Here is a tiny trained network, its code and every weight. The questions are about switching its units off for an input and a class, where a switched-off unit gives its printed mean instead of its output.

import numpy as np


def w(rows, s, z=0):
    codes = np.array(rows[::2]) - 128.0
    scale = np.full(codes.shape[1], s)
    scale[-1] = z or s
    return codes * scale


def norm(h):
    return h / np.sqrt((h * h).mean(-1, keepdims=True) + 1e-5)


def f(y):
    return y / 2 * (1 + np.tanh(0.7978845608 * (y + 0.044715 * y**3)))


def log_softmax(a):
    a = a - a.max(-1, keepdims=True)
    return a - np.log(np.exp(a).sum(-1, keepdims=True))


def net(x, mask):
    res = np.array(x, float).reshape(1, 8) / 4 @ E
    u = 0
    for l in range(2):
        y = f(norm(res) @ A[l][:, :-1].T + A[l][:, -1])
        res = res + np.where(mask[u : u + 9], y, B[l][:, -1]) @ B[l][:, :-1]
        u += 9
    return log_softmax(norm(res)[-1] @ U[:, :-1].T + U[:, -1])


A, B = {}, {}
E = w([
[127,157,91,181,97],'x0',
[93,64,158,189,182],'x1',
[103,119,119,78,34],'x2',
[139,121,141,51,41],'x3',
[108,62,148,68,176],'x4',
[128,212,205,168,49],'x5',
[115,207,2,149,85],'x6',
[89,59,63,220,114],'x7',
],0.0085)
A[0] = w([
[196,240,254,127,173,59],'L0N0',
[130,168,152,74,152,65],'L0N1',
[139,133,144,100,124,3],'L0N2',
[100,182,214,68,166,158],'L0N3',
[180,198,85,129,124,81],'L0N4',
[89,184,144,7,76,178],'L0N5',
[143,67,131,99,176,133],'L0N6',
[118,71,134,202,124,27],'L0N7',
[115,78,151,228,148,69],'L0N8',
],0.011,0.0051)
B[0] = w([
[254,192,158,108,254,214],'L0N0',
[176,86,122,191,184,141],'L0N1',
[72,94,182,198,138,110],'L0N2',
[241,135,119,157,113,210],'L0N3',
[27,188,115,157,140,166],'L0N4',
[108,57,197,151,19,253],'L0N5',
[56,157,45,77,172,184],'L0N6',
[175,90,133,213,157,157],'L0N7',
[72,109,210,228,105,200],'L0N8',
],0.0089,0.0063)
A[1] = w([
[113,237,147,184,86,33],'L1N0',
[50,94,208,242,159,148],'L1N1',
[139,101,184,238,156,77],'L1N2',
[246,161,71,118,173,246],'L1N3',
[122,53,124,244,125,2],'L1N4',
[56,235,115,124,112,17],'L1N5',
[87,49,83,43,205,39],'L1N6',
[94,6,28,26,255,58],'L1N7',
[95,211,30,114,58,63],'L1N8',
],0.0092,0.0047)
B[1] = w([
[73,138,83,70,101,169],'L1N0',
[248,64,32,176,165,254],'L1N1',
[122,91,65,180,199,208],'L1N2',
[102,185,126,106,150,233],'L1N3',
[141,113,72,164,187,182],'L1N4',
[102,132,84,148,62,145],'L1N5',
[30,104,165,102,150,174],'L1N6',
[7,90,170,54,154,232],'L1N7',
[127,191,122,211,93,192],'L1N8',
],0.013,0.0059)
U = w([
[169,61,85,217,220,176],'0',
[250,221,243,53,227,120],'1',
[104,236,83,188,18,3],'2',
[196,98,226,58,40,161],'3',
[51,53,186,56,197,191],'4',
],0.015,0.0064)

Each question gives the input, the list of numbers given to net, and the class t.
The units are the neurons (one row each of A and B). Each row of codes is followed by its name. A weight is (code - 128) times the scale printed after its matrix; where a second scale follows, it is the last column's (A, B and U).
mask holds one flag per neuron, layer by layer. A switched-off neuron (its flag False) gives its mean, the last column of its row in B, instead of its output. The means were averaged over made-up inputs and are rounded, as every weight is.
A unit's drop is (log p(t) with every unit on - log p(t) with that unit switched off) / (log p(t) with every unit on - log p(t) with every unit switched off).
The circuit of an input: a set's keep is (log p(t) with only the set's units on - log p(t) with every unit switched off) / (log p(t) with every unit on - log p(t) with every unit switched off). Starting from the 12 units with the biggest drops (on a tie, the unit counted first), units are removed one at a time, each time the one whose removal leaves the highest keep (on an exact tie, the one counted first), for as long as the keep stays at least 0.8.
units of the circuit, in order: the units of the circuit, biggest drop first
unit that matters most: the unit with the biggest drop
top k neurons: the k neurons with the biggest drops, biggest first
k most important neurons of layer l: the k neurons of layer l with the biggest drops, biggest first
drop when u is switched off: that unit's drop, to one decimal
input [8,2,-5,-5,7,-5,-5,-7], class 4: unit that matters most => L1N7
input [3,4,-8,5,1,-4,6,-4], class 4: units of the circuit, in order => L1N7, L0N3
input [-7,4,-8,-8,6,0,0,-3], class 4: units of the circuit, in order => L0N6, L1N7
input [-1,-5,4,-6,3,-2,-7,6], class 4: 3 most important neurons of layer 0 => L0N6, L0N5, L0N3
input [-2,-8,-7,-4,8,-1,8,0], class 2: top 3 neurons => L0N4, L1N8, L0N0
input [-1,6,2,6,-1,4,1,2], class 3: top 3 neurons => L0N8, L0N1, L1N2
input [0,-2,-1,1,0,-5,2,-4], class 4: top 2 neurons => L0N8, L0N1
input [-1,-1,7,-7,6,0,6,4], class 4: 4 most important neurons of layer 0 => L0N5, L0N8, L0N3, L0N4
input [-1,4,-6,-8,-7,0,-7,-6], class 1: 2 most important neurons of layer 0 => L0N0, L0N5
input [3,-5,-3,4,-5,-8,-2,-5], class 3: 2 most important neurons of layer 1 => L1N2, L1N4
input [-4,-4,-4,-3,-3,-5,-4,-2], class 1: top 2 neurons => L0N0, L0N3
input [-3,-5,7,4,-7,5,5,-4], class 3: top 3 neurons => L0N5, L1N2, L0N6
input [3,-7,6,-2,5,-6,5,3], class 2: top 2 neurons => L1N8, L0N0
input [-5,-8,3,4,-2,8,2,4], class 3: units of the circuit, in order => L0N5
input [6,-1,6,5,8,-7,8,3], class 4: top 3 neurons => L1N7, L0N3, L0N8
input [6,1,8,2,-8,-7,-1,-6], class 3: top 2 neurons => L0N5, L0N6
input [-1,6,5,-5,-8,-7,-8,-8], class 1: top 2 neurons => L0N0, L0N3
input [-6,-1,1,1,-7,-4,5,8], class 2: drop when L0N0 is switched off => 0.0
input [4,-5,-3,3,6,1,2,-1], class 3: drop when L0N5 is switched off => 0.9
input [-8,-4,5,-2,-6,7,-8,2], class 1: units of the circuit, in order => L0N0
input [-3,-4,3,2,7,4,-6,5], class 3: drop when L1N7 is switched off => 0.1
